Each row is shifted at random along 3 fixed directions that mean nothing.
Known rows, with every step that occurs:
T, G, H, K, M, S, X, U, P: 221  101  -102  6  -151  120  -139  -157  -18  74  160  59  185  -87  4  139  25  -106  -15  59  6  102  16  -118  151  5  326  -234  64  38  39  218  -234  117  -51  -19  2  65  -10  21  130  65  14  65  -13  -62  14  -6  -46  -7  -15  116  48  -37
U, P, S, X, M: -156  -188  -9  -58  -23  -29  -19  -15  125  -56  -37  -26  42  48  6  6  -33  -51  62  -36  74  84  13  -57  -95  -33  -36  -22  -19  40  34  93  -36  46  37  59  -3  19  -62  -4  2  106  23  21  7  -65  30  32  -98  -15  12  57  -119  -57
X, U, S, M, F, A, K, G, P: 74  -15  -102  31  43  6  -72  -10  211  30  13  50  73  -43  18  -30  58  63  63  53  3  -47  40  -78  111  72  97  -7  41  -80  3  -19  63  -27  -8  -64  -48  6  39  27  38  -21  -24  -4  -43  69  -12  -5  -30  40  -65  -35  0  -20
S, M, X, U: 141  -175  203  -350  -127  -167  36  61  135  219  -104  -31  -77  132  166  -24  -110  -206  35  -175  5  -9  -49  31  -25  -183  30  15  163  18  47  312  11  24  20  250  -57  3  -333  -22  -73  -117  63  78  130  -174  167  -25  -113  -176  23  116  -250  -63
C, H, K, G, P, F, U, S, M, X: 346  -96  -193  0  -36  -130  7  285  482  93  93  83  68  174  257  -38  137  -15  -29  -84  -253  -130  -121  87  112  104  269  13  106  122  -144  24  77  -14  136  -160  -126  52  79  -28  90  -170  -27  -97  -73  -26  127  33  92  -52  -138  -195  -51  68
A, T, P, X, U, S, M, F, H: 375  -80  61  -130  -153  -164  16  23  31  158  -46  -67  -39  281  209  -45  -38  -121  17  -124  -117  -145  -130  22  21  -67  160  -31  145  53  -6  78  -90  5  40  41  -141  -6  -166  17  -17  -181  20  -48  102  -143  201  -63  -124  -186  -113  -13  -163  -44
A, X, U, P, S, M, H, C: 220  28  -94  105  -79  96  -106  26  -24  -138  39  2  135  32  33  81  28  -100  -13  38  -93  11  -3  -67  66  29  159  -155  -5  87  -55  88  -144  107  -6  -32  -13  90  -7  -44  75  48  28  18  -88  -52  31  6  66  -24  -29  17  72  -17
A, K, G, P: 104  -65  97  -275  -102  -71  -54  -37  276  119  38  4  -10  97  150  44  1  -149  -9  -102  57  -18  42  51  36  -117  0  -68  113  -21  20  254  18  79  -37  154  4  47  -294  0  -15  -216  81  97  137  -105  149  13  -68  -196  -37  139  -251  -45
T, K, S, M, F, U, P, G, H, C: 173  119  63  30  -139  122  -45  -159  -257  -42  -56  -99  53  -70  -97  117  -48  -105  -45  104  5  101  73  -94  5  -67  148  -159  25  17  12  145  -188  90  -81  49  29  -29  2  25  25  52  37  79  98  -46  16  -33  -148  -28  49  187  -7  -27
T, G, H, K, M: 71  77  76  -14  -144  -8  12  -95  -109  -4  52  -85  88  20  34  108  -60  -169  -58  -57  10  85  38  -50  -56  -111  151  -158  -27  53  3  263  -156  85  -21  125  50  -29  -151  33  -4  -69  93  59  188  -161  130  4  -163  -155  33  159  -88  -50
K, M, C, H: 163  -43  -27  70  -15  -91  21  101  108  -80  28  5  127  33  94  21  55  -90  -13  -105  -59  -78  -13  5  -43  10  -50  -41  -35  36  -75  77  -12  68  41  -34  54  0  -41  19  -14  -106  44  -46  1  -86  79  23  26  -84  -25  -54  -21  10
C, H, K, G, P: -258  25  195  -223  -45  26  38  -156  4  116  -10  29  -153  7  -98  37  -68  -4  -32  4  218  104  99  92  -124  -116  -204  58  58  -76  77  86  34  -45  -88  233  40  19  -202  5  -99  -72  42  62  171  16  -9  35  -136  -89  38  123  -156  -28
K, U, P, S, M, C, H, G: -119  26  45  17  95  61  54  -10  -214  1  -44  -25  -114  -36  -90  -20  -27  11  -13  -12  -3  -84  -35  -30  -72  -16  22  84  -4  -64  -69  -138  -9  24  -75  1  -54  -26  40  -33  -68  25  15  -17  7  63  -26  -48  5  21  29  -42  61  20
H, G, P, A, U, S, M, C: 60  16  38  -18  51  13  -99  24  -79  -11  -95  -55  83  -30  45  70  -43  -129  9  -13  -50  -63  11  -110  49  -62  175  -39  16  -32  -74  87  -38  133  -33  10  -69  -11  -108  -26  6  6  46  62  39  -45  91  -49  24  -32  22  91  -25  7
K, U, S, X, M, P: 238  -150  -144  -5  24  -96  -112  165  359  80  87  132  107  71  231  -53  107  -42  46  -105  -77  -113  -92  -26  96  75  122  4  112  38  -81  6  59  40  93  -87  -70  47  -23  -18  66  -88  2  -51  -136  -39  86  38  129  -25  -110  -132  -38  18
X, M, F, K: -708  -147  231  -44  172  12  221  -73  -89  -195  -266  -58  -388  -72  -363  -226  -94  286  81  98  191  134  141  154  -318  -43  -628  295  -69  -147  115  -344  253  -305  -72  161  40  -80  112  -25  -213  168  -96  -66  81  233  -263  22  -147  158  86  -43  -47  -28
P, X, U, S, M: 331  -261  -187  58  86  -224  -12  410  339  81  16  5  40  246  365  -142  103  -28  8  -186  -290  -222  -241  -95  70  100  276  78  -16  138  -196  -60  94  27  196  -182  -206  -12  42  -46  64  -138  -4  -140  -175  -89  203  0  181  -56  -135  -239  -90  63
T, K, S, M, H: 73  -25  177  -9  9  -218  81  95  -117  41  -91  -58  -76  247  114  -78  -22  -48  -24  -158  -59  -126  -54  25  -70  -88  -94  120  -57  -1  -110  -20  33  -60  28  94  -82  -101  -175  -10  -125  -206  28  -64  74  -81  176  -4  -19  -171  -39  -81  -120  18
M, C, H, G, P, S: 166  -69  80  -68  -3  -107  -52  93  47  77  -14  23  -10  67  123  -26  28  -100  -18  -90  -7  -98  -65  43  70  -61  -24  15  33  24  -110  52  20  97  57  50  -64  -4  -146  -19  -15  -148  40  4  7  -67  138  -31  86  -107  -30  17  -152  67
M, S, X, U: 183  -114  -4  -101  -9  -53  -46  78  178  103  -4  89  -3  -29  102  -84  22  -42  52  -74  -19  -15  -68  -6  135  -13  -11  -5  80  18  27  70  50  19  47  12  -2  14  -35  -15  39  4  -37  33  -134  -30  -12  -17  130  36  9  -20  -31  -2
F, P, S, X: -49  -152  55  -154  -110  14  10  -92  139  -1  -42  13  34  -84  -43  49  -60  -64  37  4  189  137  88  43  -49  -77  -177  -47  30  11  147  209  -27  46  11  125  153  60  -87  20  18  98  3  104  25  -46  -53  31  -64  13  73  159  -139  -71
F, P, G, H, K, U: 130  33  -60  65  76  26  64  132  -3  117  82  52  -109  -70  -6  -79  56  138  -64  10  -37  -70  -55  90  -3  102  -11  100  7  13  -54  -181  103  -135  33  -77  37  20  160  -25  -14  -64  -37  -84  -117  101  -89  15  174  70  -13  -148  100  43
A, P, S, M, X, U: 196  -96  -231  185  59  20  -79  181  144  -67  105  112  148  -71  89  -65  137  77  35  9  -93  -72  -66  -29  162  167  33  -26  -59  54  -50  -99  80  -18  86  -181  53  78  202  -44  100  85  -58  -80  -276  58  -110  30  260  142  -34  -164  172  16
C, H, K, G, P, F: -347  164  243  -213  -190  181  54  -431  -148  34  -63  -82  -63  -189  -319  154  -151  -53  11  145  336  316  249  34  -102  -161  -229  -105  -16  -81  252  258  -132  34  -157  289  194  2  -156  69  -77  131  45  178  263  -12  -122  7  -364  -18  167  346  -113  -63
U, S, M, F, A: -562  -70  74  190  276  -2  149  6  -151  -179  -247  -16  -136  -149  -298  -124  -42  290  106  112  193  15  128  -20  -229  64  -436  316  -153  -191  51  -390  229  -221  -29  -25  45  -112  210  28  -127  213  -117  -109  -33  255  -238  22  -32  243  63  -135  98  8
A, T, P, G: -134  26  81  -146  47  -93  17  11  -152  30  -67  -63  -90  58  127  -19  -23  -43  -4  -103  -3  -149  -56  -1  -1  -79  -45  52  -5  -83  9  -37  49  44  -46  -28  -51  -60  -101  4  -33  -94  17  16  88  -42  83  -44  65  -64  -9  39  -21  1
U, G, P, X: -305  -78  -20  -37  137  51  60  46  136  -1  58  63  -132  -37  -105  -40  53  144  35  37  109  62  12  92  -91  54  -177  144  -35  -8  26  -198  146  -82  4  -40  25  31  120  -20  -7  82  -26  -48  -72  140  -148  61  66  100  29  -90  -8  22
K, S, X, U, P, T, G, H: 100  49  27  50  70  19  41  -54  -348  183  100  6  -141  59  -70  -44  -6  122  -37  3  24  -75  -120  2  23  40  18  98  -12  -11  -20  -286  -37  -82  -12  -65  -73  -69  117  15  -34  -12  -27  -70  -114  70  -53  -18  38  37  -19  -123  144  -14
C, H, G, P, T, K: -164  111  88  15  -2  -106  46  55  -220  39  -29  -18  -89  116  78  -4  11  83  -137  0  -39  -52  -15  100  -29  -15  -153  114  -100  -18  -25  -66  65  -91  13  8  -13  -31  -60  -24  -45  -134  -27  -58  94  15  62  26  105  -40  -32  -16  6  98
F, P, X, U, S, M: 129  -199  -181  19  -2  -12  -34  111  209  -11  31  15  88  3  94  -33  41  27  30  -3  -50  -16  -68  -98  -4  93  107  -28  -12  63  6  14  -14  16  79  -114  -21  64  108  -8  81  88  -28  -55  -129  -9  -10  9  38  70  -51  -65  -30  -23
S, M, P, F, U, G, H, C: 261  101  -155  169  -46  107  -59  11  -9  -108  31  -23  214  -110  -12  121  39  -54  -37  101  -108  10  48  -98  -3  70  183  -161  -30  34  18  89  -105  100  -24  -157  82  53  131  17  103  64  -12  -6  -24  -5  -27  11  14  70  -9  41  131  10
M, F, H, G: -43  27  18  49  151  -56  131  146  103  -103  -71  53  -172  -2  -13  -139  36  88  19  -62  -98  -120  -51  51  -87  6  -142  153  25  -79  -54  -217  196  -57  -29  -74  -26  -62  83  5  -58  -93  -54  -79  -2  107  -40  -23  92  49  -16  -151  37  80
S, X, U, P, A, T, G, H, K: 5  156  -124  209  166  -79  15  237  -101  139  77  76  -56  132  123  -50  79  172  -94  -5  -195  -153  -125  20  111  133  210  147  -74  29  -136  -290  124  -143  66  -202  -153  -31  141  -37  39  -96  -59  -131  -127  94  18  47  285  42  -86  -243  242  101
K, U, P, G, H: 312  -7  -16  -12  58  -88  42  138  -20  219  88  4  -58  91  98  -38  57  27  -45  -86  -37  -164  -127  14  12  64  111  101  7  23  -103  -115  20  -34  47  -97  -62  -19  31  4  -27  -166  7  -110  -78  0  77  -10  88  -56  -70  -147  -16  41
F, A, U, S: 707  -108  -179  -38  -127  -164  -136  202  341  112  24  -7  271  53  385  60  73  -189  -19  -114  -151  -192  -107  -143  247  72  332  -143  15  83  -72  295  -126  195  127  -158  -35  47  -111  39  175  -174  -21  -28  -105  -176  240  -66  168  -100  -134  5  -151  54
F, A, X, M, P, T: -80  -51  -49  15  68  -156  14  179  203  -99  -51  46  29  117  146  -50  5  30  31  -72  -82  -92  -28  109  -3  34  -111  98  18  13  -20  -35  143  -64  89  -49  -31  25  -58  -14  -4  -74  -30  -41  -14  -24  68  25  113  -18  -71  -121  -5  24
S, X, M, P, T: -203  23  29  -63  -22  -12  -14  -55  68  -127  -43  20  77  -2  -6  56  -67  -44  23  -1  37  80  69  49  -86  -59  -166  -29  6  -13  122  116  18  34  -20  50  87  51  -110  1  -9  51  -8  65  67  -47  -6  34  -15  23  39  84  16  -13
X, M, P, S: 68  -262  -69  141  224  -266  -17  385  210  6  -53  61  -45  173  247  -237  125  89  51  -176  -119  -266  -175  22  31  98  -132  223  -68  28  -225  -281  244  -54  190  -130  -163  -57  33  -52  -35  -158  -29  -180  -198  16  124  13  276  -19  -129  -296  -83  116
K, G, P, T: -95  59  -261  269  238  99  -35  144  57  -187  142  112  118  -157  -30  -6  156  229  -16  81  -43  -86  -8  -12  -8  219  -180  66  -121  -49  -30  -341  180  -27  20  -310  120  36  322  10  78  59  -85  -100  -245  186  -193  64  320  252  -10  -206  297  80
C, H, G, P, X, S, M: -427  4  193  -169  -166  167  35  -420  -181  -69  -29  -58  -50  -92  -315  80  -164  -59  34  115  325  342  163  0  -144  -166  -189  -108  1  -5  251  247  -146  1  -110  294  146  26  -116  22  -79  269  55  181  200  -43  -134  4  -403  -1  159  293  -114  -161
F, A, T, K, U: 29  67  107  -57  -63  -50  48  -34  -247  148  -55  -73  -56  -30  55  16  -52  12  -50  -19  62  -43  27  39  17  -26  -89  51  -9  -56  67  41  2  -87  -14  81  92  -45  -81  25  -35  -69  -7  21  67  -26  0  -20  46  -33  36  59  11  -16
G, P, F, U: 272  -176  61  -141  -105  -45  16  18  13  182  -76  -66  -24  -64  40  -15  -11  -1  -11  -8  101  -8  17  29  -36  -3  -164  14  58  -9  86  82  22  -53  34  55  126  16  -19  21  -16  -22  -28  -21  -4  -26  -36  -2  -25  19  9  74  -140  -44
C, H, G, P: 156  15  88  -233  -180  -51  -73  -95  126  116  39  44  95  21  122  127  -25  -178  -62  -53  112  41  46  -4  9  -114  14  -115  92  -13  69  358  -84  116  -37  147  69  72  -288  28  14  -132  56  81  176  -137  136  5  -93  -148  -21  196  -202  -16
H, G, P, F, K, U, S, M: 31  -43  18  -107  -115  96  -8  -149  3  9  -44  -110  16  -72  -66  65  -68  -57  -12  70  34  99  72  -81  -57  -49  108  -95  36  -14  81  162  -117  56  -57  77  35  24  -24  8  8  69  18  75  126  -30  4  -34  -223  7  34  172  -108  -46
S, X, M, H, K, U, G, P: 38  -120  44  -132  131  -186  49  264  222  278  46  81  -226  298  210  -149  51  38  -9  -177  -160  -210  -164  127  -66  1  124  236  162  1  -178  -194  188  -153  56  34  -253  -8  -123  -79  -96  -279  25  -126  -5  27  165  32  87  -147  -140  -251  -108  30
X, M, F, K, U, S: 311  -42  -132  -57  -190  85  -107  -117  282  -64  31  -11  210  -154  19  67  25  -101  42  77  3  109  54  -121  118  46  137  -251  49  42  90  259  -186  149  10  -47  89  66  36  61  141  79  -34  52  -25  -74  -5  -51  -84  46  -7  157  -86  -3
T, K, U, P, G: 71  127  -111  -15  -47  70  -39  -30  -45  53  65  -16  111  -170  38  102  63  -23  -33  46  4  3  17  -125  118  59  178  -96  -70  -32  31  118  -90  114  -43  -141  78  3  90  37  104  38  -9  29  -33  -1  -25  -14  94  61  35  89  70  63
X, U, G, H: 405  -6  178  -345  -209  -121  -14  -107  7  325  2  -75  -6  151  142  69  -122  -258  -18  -123  29  -13  -76  -65  30  -167  236  -122  97  33  67  374  -206  139  -18  175  -82  -4  -353  49  -14  -194  71  59  170  -228  256  -86  -200  -249  -28  195  -284  -36
C, H, G, P, A, K, M: -348  127  -59  277  181  85  99  -11  -111  -173  60  8  -56  -74  -199  -49  38  227  -50  65  58  39  74  51  -80  116  -183  124  -192  -37  -36  -271  143  -166  -23  -62  80  -28  210  -20  -75  72  -10  -69  -36  155  -168  63  11  89  23  -164  207  9
K, S, M, X, U, P, A, T, G: 38  29  -64  18  144  -98  -8  130  -95  142  24  11  -15  83  155  -27  24  10  27  -113  -121  -212  -149  -89  151  34  240  91  21  -46  -110  -165  62  29  17  -142  -175  -90  29  10  24  -67  6  -27  -74  -3  81  -47  132  -19  -41  -144  123  30
C, H, G, P, T: -242  -3  209  -146  85  -88  109  20  -191  87  -85  -28  -261  144  -16  -58  -87  73  -77  -63  59  -80  -40  153  -180  -90  -287  224  11  -70  0  -162  127  -105  -36  130  -55  -25  -152  -37  -154  -144  -4  -41  125  38  46  -11  1  -61  -12  -40  -80  38

Rows:
-374  62  -89  95  22  165  -42  -200  -100  -182  80  6  58  -90  -183  57  2  101  25  134  64  189  80  -49  -55  43  -71  -75  -94  -6  96  -94  -54  -6  -53  -53  70  -4  160  19  44  222  -19  38  -31  72  -156  45  -82  137  63  49  143  -40
U, G, P, T, K, S, X, M
265  242  -316  420  49  122  -174  101  1  -133  188  117  296  -73  62  88  168  38  -52  123  -206  2  -24  -145  295  207  381  -169  -116  110  -142  -68  -66  82  65  -292  -23  20  269  -3  199  73  -7  -26  -236  37  -38  52  231  89  -48  -128  322  85
T, K, S, M, P, A, X, U, G, H, C
-93  -45  -50  75  16  -11  84  115  121  -81  -77  -17  -118  53  -38  -105  19  91  -9  31  -159  25  -33  93  -46  54  -23  56  -28  82  -52  -148  46  -96  59  -64  -69  -8  159  -43  -5  53  -62  -81  -58  59  -53  16  32  60  -19  -113  51  48
P, F, U, S, X, M, C, H, K
-359  116  77  -6  14  122  46  -156  -104  -159  -45  -27  -67  -54  -172  35  -71  -32  16  46  62  82  101  19  -67  -83  -59  -39  -65  -50  25  27  -30  53  -116  101  37  3  -39  -16  -55  66  40  86  110  29  -56  -11  -90  -19  87  103  31  -25
A, P, S, M, C, H, K, G
-46  -81  -124  89  115  -28  27  159  345  -111  121  107  -70  64  16  -155  98  94  70  -51  -112  1  -94  122  11  80  -12  42  55  99  -107  -173  137  -77  100  -89  -77  21  148  -28  19  -9  -22  -61  -119  56  -36  15  94  31  -44  -209  -6  31
F, H, K, G, P, X, M, S
-39  81  -89  217  -10  165  21  -108  -270  -210  -82  -49  84  -234  -193  7  9  154  -14  180  21  85  97  -57  -16  104  -198  -52  -122  -51  118  -138  -14  -73  -54  -135  219  -25  315  34  46  229  -122  -26  -107  125  -259  -12  60  267  95  26  237  -11
P, T, K, S, M, F, U
-387  128  53  156  133  132  -2  -52  -331  -241  -27  -43  -42  -145  -165  32  4  72  -26  83  -13  49  92  24  -114  -23  -192  22  -74  -76  -40  -189  59  -4  -94  0  54  -48  91  -31  -48  78  25  25  45  105  -114  21  64  92  87  31  163  37
H, G, P, T, K, M, C
48  -11  87  -17  -15  -27  46  36  14  25  -46  -60  -86  113  -4  -11  -56  -64  10  -37  -45  -19  6  47  -21  -55  71  32  84  44  -45  60  -33  -32  -4  129  -87  12  -128  -44  -59  -53  54  58  44  -34  80  -14  -67  -127  -13  -14  -65  -40
F, A, K, U, P, X, S, M, H, C
235  149  -290  140  -195  199  -179  -146  204  -109  212  78  384  -220  -43  190  86  -83  19  177  1  174  88  -60  255  139  320  -351  -19  117  56  279  -245  155  42  -140  145  144  151  50  230  185  -2  77  -103  -50  -77  1  12  80  15  125  122  -16
F, A, X, M, C, H, K, U, G, P, S
-147  41  10  -40  -11  122  -33  -171  -84  -50  13  11  4  -80  -125  40  -71  22  32  67  103  94  42  25  -52  -6  -121  -24  26  -24  123  -37  -62  22  -50  34  68  44  12  2  -3  129  -23  49  -23  26  -98  -7  -38  89  48  53  82  -24
K, U, S, X, M, P, T
245  -17  -40  -53  -195  -130  -45  48  347  1  -17  55  201  112  197  73  17  -173  18  -50  -39  9  33  40  173  -39  208  -113  103  73  0  365  -30  54  93  52  11  52  -166  32  73  -92  32  67  121  -155  169  9  -110  -140  -62  76  -164  -44
C, H, G, P, S, M, F, A, X
175  143  13  23  -172  -25  -36  -116  -105  106  -47  -82  210  -116  22  153  -34  -118  -15  70  14  51  96  -107  117  -30  232  -131  1  -18  45  307  -168  85  10  26  50  -40  -66  78  50  16  32  83  158  -98  91  -34  -173  -47  30  187  -33  9
T, K, U, S, M, C, H, G, P, F, A
-252  44  -36  199  214  149  70  63  -195  -129  32  42  -141  -73  -228  -65  25  186  -2  101  -36  25  -7  31  -145  84  -102  134  -65  -18  -45  -368  109  -132  -46  -80  -30  -8  252  -59  -46  153  -36  -88  -134  202  -211  43  90  167  37  -178  257  8
S, M, X, U, G, H, C
418  -77  9  -268  -95  -190  -62  109  79  314  27  -32  18  192  381  43  -24  -242  -18  -222  -176  -213  -207  -125  187  -106  404  -67  161  22  -72  220  -110  221  33  -17  -204  -52  -255  28  73  -250  63  68  42  -215  322  -85  43  -206  -81  61  -165  25
K, S, X, U, P, T, G
149  10  -41  79  -12  -92  -11  108  86  -9  119  21  43  121  130  -42  56  -70  -13  -98  -172  -48  -120  61  134  -4  147  -62  31  125  -115  4  -18  52  104  -43  -109  -48  1  -8  48  -111  27  1  -47  -91  124  -16  64  -88  -41  -85  2  44
P, T, G, H, K, M, X, S
214  88  -49  -71  -156  -15  -104  -24  41  22  50  -47  191  11  156  147  -7  -202  1  -12  -144  11  12  -38  161  -47  327  -213  90  48  -12  310  -155  151  7  6  -41  21  -141  27  104  -78  80  105  100  -158  165  -30  -50  -133  -18  148  -47  -17
F, A, X, U, G, P, T, K, M, C
66  -7  69  59  118  -33  -2  98  -174  37  -49  -29  -143  104  7  -94  -24  11  -18  -30  -82  -99  -102  -24  -45  -24  70  104  -5  14  -126  -177  33  -10  18  1  -180  -55  -10  -50  -72  -67  32  -52  -34  17  81  -27  26  -46  -42  -95  12  44
X, U, S, M, P, G, H, C
-435  -12  163  -30  29  130  63  -163  -81  -185  -53  7  -270  17  -264  -91  -56  80  32  45  110  167  71  158  -103  -66  -313  59  -10  17  -14  -206  26  -105  -71  196  -9  -19  10  -52  -116  104  17  27  6  88  -154  15  -104  -5  71  -12  -13  -46
A, X, M, C, H, K, S
-83  -4  99  13  -6  69  11  -109  -182  -155  -65  -67  20  -72  -159  42  -72  -69  23  35  61  66  76  -1  -151  -101  -113  -59  -11  -27  28  55  -51  63  -65  93  84  8  -44  -2  -61  81  45  62  96  -11  -35  -20  -105  5  91  130  -24  -48
F, H, G, P, S, M, C
94  203  9  50  -157  -5  -69  -228  -72  7  12  -28  247  -19  -17  132  -43  -103  16  70  63  92  104  -91  140  -43  145  -206  -7  -7  111  276  -145  73  -14  19  67  -40  -84  106  52  9  30  120  141  -118  67  -19  -196  -69  24  185  3  -59
X, S, M, F, P, A, T, K, G, H
